Below is a small trained network, with its code and all its weights. Each question gives an input and a class and asks what happens when units are switched off, that is, made to give their printed mean instead of their output.

import numpy as np


def w(rows, s, z=0):
    codes = np.array(rows[::2]) - 128.0
    scale = np.full(codes.shape[1], s)
    scale[-1] = z or s
    return codes * scale


def norm(h):
    return h / np.sqrt((h * h).mean(-1, keepdims=True) + 1e-5)


def f(y):
    return np.maximum(y, 0)


def log_softmax(a):
    a = a - a.max(-1, keepdims=True)
    return a - np.log(np.exp(a).sum(-1, keepdims=True))


def net(x, mask):
    res = np.array(x, float).reshape(1, 5) / 4 @ E
    u = 0
    for l in range(4):
        y = f(norm(res) @ A[l][:, :-1].T + A[l][:, -1])
        res = res + np.where(mask[u : u + 9], y, B[l][:, -1]) @ B[l][:, :-1]
        u += 9
    return log_softmax(norm(res)[-1] @ U[:, :-1].T + U[:, -1])


A, B = {}, {}
E = w([
[75,255,131,66,137,186,155,172,138,125],'x0',
[227,86,118,114,135,217,134,183,106,91],'x1',
[91,125,156,225,131,179,208,127,108,91],'x2',
[128,163,81,171,162,67,88,174,114,29],'x3',
[102,99,62,87,174,130,171,131,47,159],'x4',
],0.0045)
A[0] = w([
[90,222,76,122,175,128,110,213,155,80,68],'0.n0',
[141,70,56,99,195,70,180,120,59,136,35],'0.n1',
[71,93,3,78,216,166,221,141,105,201,38],'0.n2',
[15,141,159,73,59,32,137,101,96,113,79],'0.n3',
[83,169,87,110,128,71,125,86,169,150,27],'0.n4',
[133,126,116,67,131,50,16,205,104,106,45],'0.n5',
[173,161,198,168,104,129,65,106,217,66,64],'0.n6',
[76,145,121,147,193,100,130,116,146,170,5],'0.n7',
[146,119,74,199,149,118,74,89,136,104,125],'0.n8',
],0.0046,0.0022)
B[0] = w([
[192,97,187,104,113,24,161,100,83,123,241],'0.n0',
[107,132,180,141,87,185,19,105,75,94,208],'0.n1',
[85,111,152,81,73,159,59,124,86,47,239],'0.n2',
[203,124,51,196,160,211,157,52,123,114,227],'0.n3',
[199,90,52,175,91,168,164,154,135,198,187],'0.n4',
[47,97,165,111,219,180,170,106,230,108,236],'0.n5',
[53,127,71,94,94,193,52,70,3,91,253],'0.n6',
[92,217,166,196,145,147,91,135,107,197,152],'0.n7',
[149,127,206,120,184,91,155,122,106,162,201],'0.n8',
],0.0049,0.0032)
A[1] = w([
[167,148,223,184,58,133,96,140,211,115,51],'1.n0',
[3,147,130,112,164,61,117,98,100,181,168],'1.n1',
[102,125,217,138,114,187,152,93,106,143,121],'1.n2',
[115,200,124,109,98,139,175,130,153,128,37],'1.n3',
[121,182,97,90,80,157,147,134,93,149,111],'1.n4',
[109,213,81,99,139,145,177,164,124,129,2],'1.n5',
[198,121,149,75,164,158,63,172,142,129,119],'1.n6',
[141,163,166,150,29,158,86,109,215,110,93],'1.n7',
[142,153,132,87,34,85,196,125,134,133,130],'1.n8',
],0.0052,0.0024)
B[1] = w([
[56,143,53,62,59,135,80,117,45,92,179],'1.n0',
[200,120,71,138,74,232,87,178,114,145,237],'1.n1',
[147,111,119,95,150,82,228,130,176,113,253],'1.n2',
[149,65,145,136,142,60,77,207,83,185,160],'1.n3',
[211,99,213,172,196,92,6,99,99,111,203],'1.n4',
[122,115,214,163,69,44,57,194,98,228,160],'1.n5',
[88,155,46,222,19,135,179,121,211,176,246],'1.n6',
[72,97,116,58,157,166,85,70,1,63,219],'1.n7',
[186,141,162,174,130,138,189,103,93,197,157],'1.n8',
],0.0041,0.0032)
A[2] = w([
[223,126,75,97,99,189,164,245,133,82,73],'2.n0',
[132,57,193,130,90,91,133,106,122,181,82],'2.n1',
[111,255,158,68,131,114,130,189,108,162,139],'2.n2',
[115,133,174,199,148,143,209,184,108,74,84],'2.n3',
[150,89,166,40,81,162,112,107,204,222,55],'2.n4',
[107,158,161,176,124,107,147,80,33,110,170],'2.n5',
[63,187,75,172,107,63,133,88,157,202,70],'2.n6',
[64,66,44,128,114,129,202,216,41,139,126],'2.n7',
[135,170,92,191,243,46,36,219,141,47,2],'2.n8',
],0.0052,0.002)
B[2] = w([
[157,215,68,223,103,148,108,115,118,253,209],'2.n0',
[188,134,166,125,169,79,114,161,83,108,181],'2.n1',
[139,32,208,171,156,98,80,148,121,142,187],'2.n2',
[7,109,136,98,114,78,155,94,243,197,194],'2.n3',
[61,164,75,152,199,83,211,141,110,82,219],'2.n4',
[165,94,123,66,144,173,112,168,185,108,253],'2.n5',
[190,144,43,162,66,198,117,174,138,174,163],'2.n6',
[91,146,128,154,66,122,91,88,176,69,193],'2.n7',
[147,148,79,95,99,70,232,83,54,145,201],'2.n8',
],0.0055,0.0043)
A[3] = w([
[179,53,105,187,107,160,120,139,130,93,251],'3.n0',
[68,154,152,101,191,192,148,173,97,191,57],'3.n1',
[142,137,183,44,146,188,254,124,70,187,35],'3.n2',
[116,83,125,66,200,172,196,65,79,158,170],'3.n3',
[202,64,176,178,186,58,105,150,131,109,8],'3.n4',
[110,136,140,110,170,103,199,119,197,177,73],'3.n5',
[124,119,25,10,203,99,66,192,169,219,79],'3.n6',
[94,187,157,130,101,111,99,251,133,133,161],'3.n7',
[115,121,46,98,194,71,40,110,184,149,105],'3.n8',
],0.0053,0.002)
B[3] = w([
[93,230,151,87,168,140,115,136,128,185,254],'3.n0',
[114,91,162,147,82,93,94,136,117,126,168],'3.n1',
[193,108,36,165,160,9,113,68,75,84,181],'3.n2',
[159,221,133,116,129,54,125,227,163,76,222],'3.n3',
[191,54,253,88,72,103,105,161,118,241,174],'3.n4',
[127,132,134,35,131,147,128,173,131,66,162],'3.n5',
[58,66,188,167,85,175,200,39,204,69,198],'3.n6',
[189,9,164,134,172,129,101,50,111,193,163],'3.n7',
[76,150,206,150,95,172,170,220,125,129,201],'3.n8',
],0.0048,0.0045)
U = w([
[85,130,124,72,87,198,13,92,40,61,171],'0',
[185,69,220,138,120,78,78,134,100,232,130],'1',
[155,180,35,205,107,217,131,99,157,240,168],'2',
[147,150,82,106,126,25,200,116,103,83,174],'3',
[29,96,159,123,106,157,191,124,255,101,158],'4',
[176,160,126,49,197,158,109,157,212,122,50],'5',
[166,98,99,127,181,167,103,168,201,111,2],'6',
],0.0092,0.0038)

Each question gives the input, the list of numbers given to net, and the class t.
The units are the neurons (one row each of A and B). Each row of codes is followed by its name. A weight is (code - 128) times the scale printed after its matrix; where a second scale follows, it is the last column's (A, B and U).
mask holds one flag per neuron, layer by layer. A switched-off neuron (its flag False) gives its mean, the last column of its row in B, instead of its output. The means were averaged over made-up inputs and are rounded, as every weight is.
A unit's drop is (log p(t) with every unit on - log p(t) with that unit switched off) / (log p(t) with every unit on - log p(t) with every unit switched off).
The circuit of an input: a set's keep is (log p(t) with only the set's units on - log p(t) with every unit switched off) / (log p(t) with every unit on - log p(t) with every unit switched off). Starting from the 12 units with the biggest drops (on a tie, the unit counted first), units are removed one at a time, each time the one whose removal leaves the highest keep (on an exact tie, the one counted first), for as long as the keep stays at least 0.8.
circuit, biggest first: the units of the circuit, biggest drop first
most important unit: the unit with the biggest drop
k most important neurons: the k neurons with the biggest drops, biggest first
top k neurons in layer l: the k neurons of layer l with the biggest drops, biggest first
input [-6,-5,5,4,3], class 1: most important unit	0.n8
input [3,5,-6,-6,5], class 3: circuit, biggest first	2.n4, 3.n2
input [4,4,-6,-5,-4], class 4: circuit, biggest first	3.n6, 2.n4
input [-6,-4,-6,1,-7], class 0: circuit, biggest first	0.n6, 1.n7
input [-8,-3,-1,8,2], class 1: 3 most important neurons	3.n4, 0.n8, 2.n4
input [-4,-4,7,4,3], class 4: circuit, biggest first	2.n3, 2.n5
input [5,8,-3,7,3], class 2: 2 most important neurons	2.n0, 1.n6
input [1,-5,6,-3,6], class 0: 2 most important neurons	0.n2, 1.n1
input [4,1,-6,-7,8], class 0: top 2 neurons in layer 1	1.n1, 1.n4
input [-2,-4,-8,-8,8], class 0: 2 most important neurons	0.n2, 0.n1
input [3,7,4,2,-5], class 2: 2 most important neurons	2.n0, 0.n2
input [-5,-3,1,5,-6], class 0: 2 most important neurons	0.n6, 0.n0
input [3,6,-3,-8,7], class 3: circuit, biggest first	3.n2, 3.n3
input [3,-7,1,-2,5], class 2: 3 most important neurons	0.n3, 0.n4, 0.n6
input [-2,-8,8,3,-4], class 2: most important unit	2.n6
input [7,4,-3,-6,2], class 1: top 2 neurons in layer 2	2.n2, 2.n8
input [-3,-6,-5,-8,6], class 3: top 2 neurons in layer 2	2.n4, 2.n0
input [-2,3,8,6,5], class 4: 2 most important neurons	2.n3, 2.n7
input [6,5,-7,-6,4], class 4: top 2 neurons in layer 3	3.n6, 3.n4
input [-7,-3,-2,5,8], class 0: most important unit	0.n1
input [5,0,-8,3,-7], class 4: top 2 neurons in layer 1	1.n6, 1.n4
input [-2,6,-8,5,6], class 4: circuit, biggest first	0.n5, 3.n6
input [-4,7,-3,7,0], class 2: circuit, biggest first	2.n0, 1.n6
input [-3,4,-3,-6,3], class 3: 2 most important neurons	2.n4, 1.n1
input [-5,5,-1,-7,-6], class 3: top 2 neurons in layer 1	1.n2, 1.n1
